Below are the code and all the weights of a small trained network. Each question names an input and a target symbol and asks about switching units off, where a switched-off unit gives its printed mean instead of its output.

import numpy as np


def w(rows, s, z=0):
    codes = np.array(rows[::2]) - 128.0
    scale = np.full(codes.shape[1], s)
    scale[-1] = z or s
    return codes * scale


def norm(h):
    return h / np.sqrt((h * h).mean(-1, keepdims=True) + 1e-5)


def f(y):
    return np.maximum(y, 0)


def softmax(a):
    e = np.exp(a - a.max(-1, keepdims=True))
    return e / e.sum(-1, keepdims=True)


def log_softmax(a):
    a = a - a.max(-1, keepdims=True)
    return a - np.log(np.exp(a).sum(-1, keepdims=True))


def net(x, mask):
    ids = ['ΛΠΨζθω'.index(c) for c in x.split()]
    T = len(ids)
    res = E[ids] + P[:T]
    u = 0
    for l in range(2):
        q, k, v = (norm(res) @ M[l].T for M in (Q, K, V))
        z = softmax(np.where(np.tri(T) > 0, q @ k.T / 4**0.5, -1e9)) @ v
        res = res + np.where(mask[u], z, O[l][:, -1]) @ O[l][:, :-1]
        u += 1
        y = f(norm(res) @ A[l][:, :-1].T + A[l][:, -1])
        res = res + np.where(mask[u : u + 12], y, B[l][:, -1]) @ B[l][:, :-1]
        u += 12
    return log_softmax(norm(res)[-1] @ U[:, :-1].T + U[:, -1])


Q, K, V, O, A, B = {}, {}, {}, {}, {}, {}
E = w([
[143,158,157,85,151,252,127,172,59],'Λ',
[150,188,156,131,55,217,122,64,94],'Π',
[88,120,66,94,20,110,104,37,150],'Ψ',
[69,65,36,102,180,236,141,174,89],'ζ',
[77,68,178,111,135,177,51,126,133],'θ',
[125,112,98,102,10,187,145,217,99],'ω',
],0.017)
P = w([
[111,118,147,153,141,56,207,99,138],'0',
[160,72,182,117,75,126,172,157,185],'1',
[80,110,185,233,97,114,154,67,130],'2',
[138,139,155,88,117,154,141,145,188],'3',
[97,108,152,196,107,137,137,64,117],'4',
[135,145,141,76,117,149,106,150,167],'5',
[81,117,155,205,111,140,96,74,102],'6',
[137,141,130,70,113,136,71,157,153],'7',
[73,120,148,218,101,140,56,88,85],'8',
[153,156,115,80,112,144,37,159,150],'9',
[101,113,143,215,95,136,28,76,84],'10',
[156,156,112,83,110,133,8,159,131],'11',
],0.015)
Q[0] = w([
[9,192,127,185,96,177,61,147,75],'0.h1',
[153,146,96,78,154,106,87,192,170],'0.h1',
[138,187,124,106,154,88,95,162,149],'0.h1',
[176,155,110,164,179,64,211,112,193],'0.h1',
],0.012)
K[0] = w([
[192,140,66,119,112,114,8,169,89],'0.h1',
[86,97,150,163,117,122,161,116,49],'0.h1',
[121,106,144,119,109,114,141,121,103],'0.h1',
[110,123,181,129,130,80,227,150,148],'0.h1',
],0.015)
V[0] = w([
[91,153,173,106,178,125,109,2,204],'0.h1',
[255,164,197,113,99,98,159,38,117],'0.h1',
[221,211,183,230,221,179,138,139,71],'0.h1',
[156,193,109,62,25,120,174,221,127],'0.h1',
],0.0063)
O[0] = w([
[154,117,141,183,108,88,59,158,89,71],'0.h1',
[124,179,44,148,151,89,38,162,106,44],'0.h1',
[25,198,168,176,105,151,152,143,116,27],'0.h1',
[88,69,150,19,128,31,161,101,9,253],'0.h1',
],0.012,0.004)
A[0] = w([
[245,135,181,191,146,59,97,127,74,57],'0.n1',
[107,58,125,92,119,125,116,126,137,120],'0.n2',
[179,124,126,116,156,153,170,161,106,89],'0.n3',
[133,109,150,212,167,141,125,93,66,190],'0.n4',
[144,103,174,130,125,95,91,188,202,2],'0.n5',
[119,185,107,130,49,134,150,148,159,78],'0.n6',
[134,112,178,115,141,115,137,179,82,144],'0.n7',
[73,184,90,247,163,37,84,174,82,133],'0.n8',
[129,87,114,114,94,137,109,91,170,128],'0.n9',
[109,165,170,169,106,127,134,88,84,112],'0.n10',
[96,92,122,131,137,132,133,102,108,117],'0.n11',
[185,144,115,79,141,147,135,149,167,62],'0.n12',
],0.012,0.0047)
B[0] = w([
[130,73,105,152,187,120,88,113,122,163],'0.n1',
[107,131,116,159,144,149,115,163,113,253],'0.n2',
[152,129,122,159,104,103,104,151,105,181],'0.n3',
[154,136,99,121,71,86,143,124,182,202],'0.n4',
[106,107,125,112,168,126,139,97,133,148],'0.n5',
[150,71,118,123,128,94,116,143,98,171],'0.n6',
[148,146,123,161,122,125,105,89,124,206],'0.n7',
[132,239,125,77,115,128,70,8,181,183],'0.n8',
[118,153,108,114,151,144,109,127,173,225],'0.n9',
[79,102,116,158,155,141,120,136,95,201],'0.n10',
[142,144,127,138,127,132,144,162,112,196],'0.n11',
[99,154,151,118,118,117,124,119,78,171],'0.n12',
],0.016,0.0067)
Q[1] = w([
[75,55,97,172,218,205,111,122,128],'1.h1',
[157,212,136,118,209,126,228,211,80],'1.h1',
[144,193,183,104,252,101,78,75,136],'1.h1',
[71,80,191,94,109,200,114,62,18],'1.h1',
],0.012)
K[1] = w([
[181,119,143,134,81,239,103,92,186],'1.h1',
[82,123,172,163,86,89,195,110,162],'1.h1',
[140,168,89,254,101,97,114,152,146],'1.h1',
[73,131,109,113,63,203,95,150,100],'1.h1',
],0.017)
V[1] = w([
[42,113,156,140,138,123,52,194,184],'1.h1',
[219,110,215,173,128,113,120,234,88],'1.h1',
[166,133,223,143,233,114,72,64,141],'1.h1',
[137,151,2,138,221,195,115,156,98],'1.h1',
],0.0093)
O[1] = w([
[131,23,121,68,68,73,149,124,116,151],'1.h1',
[95,185,200,104,45,85,155,85,150,103],'1.h1',
[87,129,190,137,98,110,104,167,91,2],'1.h1',
[155,172,125,161,119,252,164,136,108,247],'1.h1',
],0.014,0.0043)
A[1] = w([
[131,54,150,116,137,118,151,131,95,148],'1.n1',
[123,114,129,106,128,143,103,107,117,108],'1.n2',
[128,130,124,88,159,147,126,122,115,72],'1.n3',
[122,158,116,63,162,119,144,119,132,86],'1.n4',
[83,189,184,104,121,137,133,171,121,167],'1.n5',
[178,107,115,132,57,96,162,157,126,2],'1.n6',
[155,108,171,151,94,131,104,143,163,69],'1.n7',
[100,124,115,148,141,99,176,89,103,72],'1.n8',
[136,134,147,104,125,138,88,186,142,67],'1.n9',
[84,151,116,120,144,147,78,118,120,89],'1.n10',
[145,163,170,126,112,122,93,108,117,108],'1.n11',
[42,111,116,251,127,99,148,118,90,53],'1.n12',
],0.02,0.0041)
B[1] = w([
[133,174,102,108,163,99,152,62,140,228],'1.n1',
[100,131,169,109,133,133,125,160,119,226],'1.n2',
[115,111,144,130,110,111,120,134,124,211],'1.n3',
[112,123,156,170,43,127,96,155,187,188],'1.n4',
[90,178,32,112,144,120,69,83,146,211],'1.n5',
[155,117,152,143,28,114,106,172,182,164],'1.n6',
[149,136,113,166,57,91,136,135,153,164],'1.n7',
[149,95,183,121,185,95,140,132,73,179],'1.n8',
[95,149,160,75,143,86,163,82,27,175],'1.n9',
[108,143,170,152,110,148,142,152,99,255],'1.n10',
[123,138,141,49,161,136,127,158,150,205],'1.n11',
[159,101,126,230,174,96,186,249,68,198],'1.n12',
],0.015,0.0074)
U = w([
[91,250,61,181,108,112,105,35,159,88],'Λ',
[121,130,165,205,167,100,161,232,103,229],'Π',
[195,129,138,166,120,254,215,73,150,109],'Ψ',
[178,70,178,175,32,97,92,193,231,250],'ζ',
[157,89,177,40,152,71,214,66,109,79],'θ',
[232,52,60,80,204,120,31,169,147,65],'ω',
],0.0082,0.0023)

Each question gives the input, a string of symbols that net reads in full, and the target symbol t.
The units are the heads (4 rows each of Q, K, V and O) and the neurons (one row each of A and B). Each row of codes is followed by its name. A weight is (code - 128) times the scale printed after its matrix; where a second scale follows, it is the last column's (O, A, B and U).
mask holds one flag per unit, layer by layer, with each layer's heads first. A switched-off unit (its flag False) gives its mean, the last column of its rows in O or B, instead of its output. The means were averaged over made-up inputs and are rounded, as every weight is.
A unit's drop is (log p(t) with every unit on - log p(t) with that unit switched off) / (log p(t) with every unit on - log p(t) with every unit switched off).
The circuit of an input: a set's keep is (log p(t) with only the set's units on - log p(t) with every unit switched off) / (log p(t) with every unit on - log p(t) with every unit switched off). Starting from the 12 units with the biggest drops (on a tie, the unit counted first), units are removed one at a time, each time the one whose removal leaves the highest keep (on an exact tie, the one counted first), for as long as the keep stays at least 0.8.
units of the circuit, in order: the units of the circuit, biggest drop first
k most important neurons: the k neurons with the biggest drops, biggest first
top k neurons in layer l: the k neurons of layer l with the biggest drops, biggest first
input ω Ψ Λ Π θ ω, target ω: most important neuron => 0.n6
input ω Π ζ Λ Λ θ θ ζ, target Λ: 3 most important neurons => 0.n2, 0.n8, 0.n7
input θ Λ Λ θ ω ω ζ ζ Λ Λ Π, target Π: units of the circuit, in order => 0.n10, 1.n12
input ω Λ Λ Λ ω Λ θ Π ζ, target Λ: units of the circuit, in order => 0.h1, 0.n8
input ζ Π ω, target Λ: units of the circuit, in order => 0.h1, 0.n8
input ω Λ Π ω Π Ψ, target ω: units of the circuit, in order => 1.h1, 0.h1
input Λ Ψ θ Λ Λ, target Π: units of the circuit, in order => 1.n12, 0.h1
input Π Λ θ ζ Π Λ Ψ θ Λ ζ Λ Ψ, target θ: top 4 neurons in layer 0 => 0.n9, 0.n4, 0.n5, 0.n3
input Λ Ψ ζ ζ θ θ ω θ θ, target ζ: units of the circuit, in order => 0.h1, 0.n4
input ζ Ψ Λ Π Λ ζ Λ Π Λ θ θ, target ζ: 2 most important neurons => 0.n4, 1.n7
input Λ Π Π Λ Λ ζ θ θ, target θ: units of the circuit, in order => 1.h1, 0.h1, 1.n9, 1.n1
input Λ θ θ Λ Λ Λ, target Λ: units of the circuit, in order => 0.h1, 1.n5
input ζ ζ ζ ζ ζ θ Λ θ Λ ω θ Ψ, target ω: units of the circuit, in order => 0.n4, 1.h1, 0.h1
input Ψ θ Π Π θ Π ω Λ Π θ, target Π: units of the circuit, in order => 1.n10
input θ Π Π Ψ ω Ψ, target ζ: 2 most important neurons => 0.n10, 1.n4
input ζ θ Π Π Λ θ Ψ, target ζ: units of the circuit, in order => 0.h1, 1.h1
input Λ Λ Π ζ Λ ω, target ζ: 2 most important neurons => 0.n6, 1.n6
input ω Λ ζ ω Π ζ ζ θ Λ ζ Ψ Λ, target Ψ: 2 most important neurons => 0.n11, 0.n8
input Π θ Λ θ, target Λ: 2 most important neurons => 1.n5, 0.n5
input Λ Λ ζ Π Λ Λ Ψ Ψ ζ, target ω: units of the circuit, in order => 0.h1
input Λ Λ Λ Π ω Π ζ ω ζ ζ Π ζ, target Π: top 3 neurons in layer 0 => 0.n6, 0.n8, 0.n2
input ω ω θ, target θ: top 2 neurons in layer 1 => 1.n8, 1.n1
input θ Λ ζ θ Ψ θ ζ ω Λ ζ, target ζ: 4 most important neurons => 0.n4, 0.n5, 1.n4, 0.n9
input ζ Λ ζ Π θ ζ Π θ, target Ψ: 2 most important neurons => 0.n5, 0.n3
input ω Ψ ζ Λ Λ ζ θ θ ω, target ζ: 2 most important neurons => 1.n6, 0.n8
input Π Λ θ Π ζ θ Λ, target ζ: 2 most important neurons => 0.n4, 1.n6
input Λ Π ω θ ω Ψ ζ Λ θ, target Π: units of the circuit, in order => 1.n12
